Here is a tiny trained network, its code and every weight. The questions are about switching its units off for an input and a target symbol, where a switched-off unit gives its printed mean instead of its output.

import numpy as np


def w(rows, s, z=0):
    codes = np.array(rows[::2]) - 128.0
    scale = np.full(codes.shape[1], s)
    scale[-1] = z or s
    return codes * scale


def f(y):
    return y / 2 * (1 + np.tanh(0.7978845608 * (y + 0.044715 * y**3)))


def softmax(a):
    e = np.exp(a - a.max(-1, keepdims=True))
    return e / e.sum(-1, keepdims=True)


def log_softmax(a):
    a = a - a.max(-1, keepdims=True)
    return a - np.log(np.exp(a).sum(-1, keepdims=True))


def net(x, mask):
    ids = ['αβδμξσ'.index(c) for c in x.split()]
    T = len(ids)
    res = E[ids] + P[:T]
    u = 0
    for l in range(2):
        q, k, v = (res @ M[l].T for M in (Q, K, V))
        z = softmax(np.where(np.tri(T) > 0, q @ k.T / 4**0.5, -1e9)) @ v
        res = res + np.where(mask[u], z, O[l][:, -1]) @ O[l][:, :-1]
        u += 1
        y = f(res @ A[l][:, :-1].T + A[l][:, -1])
        res = res + np.where(mask[u : u + 16], y, B[l][:, -1]) @ B[l][:, :-1]
        u += 16
    return log_softmax(res[-1] @ U[:, :-1].T + U[:, -1])


Q, K, V, O, A, B = {}, {}, {}, {}, {}, {}
E = w([
[87,97,140],'α',
[130,102,110],'β',
[109,120,139],'δ',
[43,103,145],'μ',
[217,56,157],'ξ',
[127,251,233],'σ',
],0.017)
P = w([
[151,141,150],'0',
[182,58,202],'1',
[128,108,2],'2',
[150,81,187],'3',
[129,141,10],'4',
[135,104,176],'5',
[133,170,22],'6',
[137,140,188],'7',
[141,201,38],'8',
[161,85,156],'9',
[148,234,56],'10',
[187,107,168],'11',
[134,233,62],'12',
],0.0062)
Q[0] = w([
[101,247,138],'L0H1',
[165,120,67],'L0H1',
[81,117,211],'L0H1',
[195,185,3],'L0H1',
],0.005)
K[0] = w([
[89,145,231],'L0H1',
[99,51,164],'L0H1',
[167,207,66],'L0H1',
[58,21,255],'L0H1',
],0.0062)
V[0] = w([
[171,161,226],'L0H1',
[196,121,254],'L0H1',
[119,59,64],'L0H1',
[125,149,136],'L0H1',
],0.007)
O[0] = w([
[119,64,99,196],'L0H1',
[3,94,155,251],'L0H1',
[50,206,193,112],'L0H1',
[161,107,108,122],'L0H1',
],0.0064,0.0018)
A[0] = w([
[149,145,29,26],'L0N1',
[121,76,154,2],'L0N2',
[139,211,2,127],'L0N3',
[122,108,210,7],'L0N4',
[121,232,68,174],'L0N5',
[98,106,39,166],'L0N6',
[131,125,114,76],'L0N7',
[153,147,140,107],'L0N8',
[128,84,118,94],'L0N9',
[208,180,114,42],'L0N10',
[112,190,184,41],'L0N11',
[175,217,156,76],'L0N12',
[111,162,128,132],'L0N13',
[140,103,32,161],'L0N14',
[182,130,112,149],'L0N15',
[142,55,28,103],'L0N16',
],0.0091,0.0026)
B[0] = w([
[128,111,196,43],'L0N1',
[71,142,214,152],'L0N2',
[24,38,162,118],'L0N3',
[116,63,178,188],'L0N4',
[2,85,146,172],'L0N5',
[136,149,62,251],'L0N6',
[132,143,173,71],'L0N7',
[147,100,139,83],'L0N8',
[109,149,172,169],'L0N9',
[229,101,110,84],'L0N10',
[75,232,141,143],'L0N11',
[218,179,176,113],'L0N12',
[98,152,102,148],'L0N13',
[113,165,121,146],'L0N14',
[175,90,74,112],'L0N15',
[116,228,178,187],'L0N16',
],0.01,0.0013)
Q[1] = w([
[141,68,218],'L1H1',
[118,165,254],'L1H1',
[120,112,69],'L1H1',
[167,91,148],'L1H1',
],0.0072)
K[1] = w([
[24,253,138],'L1H1',
[56,39,104],'L1H1',
[187,249,114],'L1H1',
[21,25,200],'L1H1',
],0.0041)
V[1] = w([
[160,99,205],'L1H1',
[162,145,182],'L1H1',
[178,10,43],'L1H1',
[108,104,109],'L1H1',
],0.011)
O[1] = w([
[199,190,96,194],'L1H1',
[137,209,119,49],'L1H1',
[185,37,7,4],'L1H1',
[144,77,125,227],'L1H1',
],0.012,0.0021)
A[1] = w([
[81,196,209,242],'L1N1',
[136,18,118,149],'L1N2',
[178,161,48,83],'L1N3',
[109,185,67,60],'L1N4',
[242,65,152,25],'L1N5',
[254,160,129,3],'L1N6',
[135,153,76,71],'L1N7',
[165,154,135,227],'L1N8',
[193,43,46,176],'L1N9',
[113,131,200,31],'L1N10',
[125,88,94,165],'L1N11',
[202,105,39,171],'L1N12',
[47,189,22,106],'L1N13',
[7,1,163,86],'L1N14',
[132,123,72,91],'L1N15',
[143,108,62,127],'L1N16',
],0.0084,0.005)
B[1] = w([
[185,89,165,254],'L1N1',
[136,106,156,170],'L1N2',
[119,186,146,129],'L1N3',
[141,203,178,129],'L1N4',
[58,193,106,157],'L1N5',
[109,251,140,140],'L1N6',
[113,183,131,120],'L1N7',
[168,81,118,152],'L1N8',
[137,72,104,164],'L1N9',
[102,224,108,147],'L1N10',
[113,95,87,145],'L1N11',
[171,131,73,150],'L1N12',
[162,188,139,179],'L1N13',
[44,197,144,251],'L1N14',
[97,160,109,124],'L1N15',
[115,145,70,133],'L1N16',
],0.018,0.0097)
U = w([
[83,77,125,19],'α',
[120,22,108,158],'β',
[96,27,152,147],'δ',
[2,175,180,166],'μ',
[146,207,48,215],'ξ',
[206,204,214,3],'σ',
],0.0056,0.004)

Each question gives the input, a string of symbols that net reads in full, and the target symbol t.
The units are the heads (4 rows each of Q, K, V and O) and the neurons (one row each of A and B). Each row of codes is followed by its name. A weight is (code - 128) times the scale printed after its matrix; where a second scale follows, it is the last column's (O, A, B and U).
mask holds one flag per unit, layer by layer, with each layer's heads first. A switched-off unit (its flag False) gives its mean, the last column of its rows in O or B, instead of its output. The means were averaged over made-up inputs and are rounded, as every weight is.
A unit's drop is (log p(t) with every unit on - log p(t) with that unit switched off) / (log p(t) with every unit on - log p(t) with every unit switched off).
The circuit of an input: a set's keep is (log p(t) with only the set's units on - log p(t) with every unit switched off) / (log p(t) with every unit on - log p(t) with every unit switched off). Starting from the 12 units with the biggest drops (on a tie, the unit counted first), units are removed one at a time, each time the one whose removal leaves the highest keep (on an exact tie, the one counted first), for as long as the keep stays at least 0.8.
circuit, biggest first: the units of the circuit, biggest drop first
most important unit: the unit with the biggest drop
k most important neurons: the k neurons with the biggest drops, biggest first
top k neurons in layer l: the k neurons of layer l with the biggest drops, biggest first
input δ β μ β σ σ δ, target σ: 2 most important neurons -> [L0N12 L1N1]
input μ μ ξ ξ β ξ μ δ, target δ: most important unit -> L1N14
input μ α β ξ σ δ μ, target σ: top 3 neurons in layer 1 -> [L1N13 L1N14 L1N4]
input ξ δ β σ μ, target σ: circuit, biggest first -> [L1H1 L1N1 L0N12]
input μ μ ξ μ ξ μ α, target ξ: circuit, biggest first -> [L1H1 L0N6 L1N12]
input μ ξ μ α σ μ β, target σ: circuit, biggest first -> [L1H1 L0N12 L1N1]
input α μ μ μ μ α α β ξ μ μ, target ξ: top 4 neurons in layer 0 -> [L0N2 L0N10 L0N4 L0N11]
input μ μ μ α α δ μ δ ξ σ δ, target σ: top 2 neurons in layer 1 -> [L1N14 L1N13]
input ξ μ ξ β α, target ξ: circuit, biggest first -> [L1H1 L1N12]
input σ μ σ μ ξ σ ξ, target σ: circuit, biggest first -> [L1H1 L1N14]
input σ μ β, target σ: circuit, biggest first -> [L1H1 L1N1]
input μ μ μ ξ, target μ: 2 most important neurons -> [L1N5 L1N14]
input σ μ μ ξ σ ξ ξ μ β δ, target β: circuit, biggest first -> [L0H1 L1N14 L0N5 L1H1]
input δ β μ ξ β, target ξ: 2 most important neurons -> [L0N6 L1N13]
input β ξ μ μ σ μ μ μ μ ξ ξ ξ β, target ξ: top 3 neurons in layer 0 -> [L0N6 L0N4 L0N15]
input σ μ μ σ μ ξ μ, target ξ: circuit, biggest first -> [L0H1 L0N6 L1H1 L1N13]
input δ σ μ μ μ σ μ ξ, target μ: 3 most important neurons -> [L1N5 L0N6 L0N12]
input ξ μ δ, target ξ: top 2 neurons in layer 1 -> [L1N1 L1N13]
input μ δ μ σ δ ξ δ σ μ μ α β, target β: top 2 neurons in layer 1 -> [L1N14 L1N13]
input σ ξ ξ, target σ: 3 most important neurons -> [L0N16 L0N2 L0N9]
input μ μ μ μ β α ξ μ μ ξ α μ ξ, target ξ: 2 most important neurons -> [L1N6 L1N5]
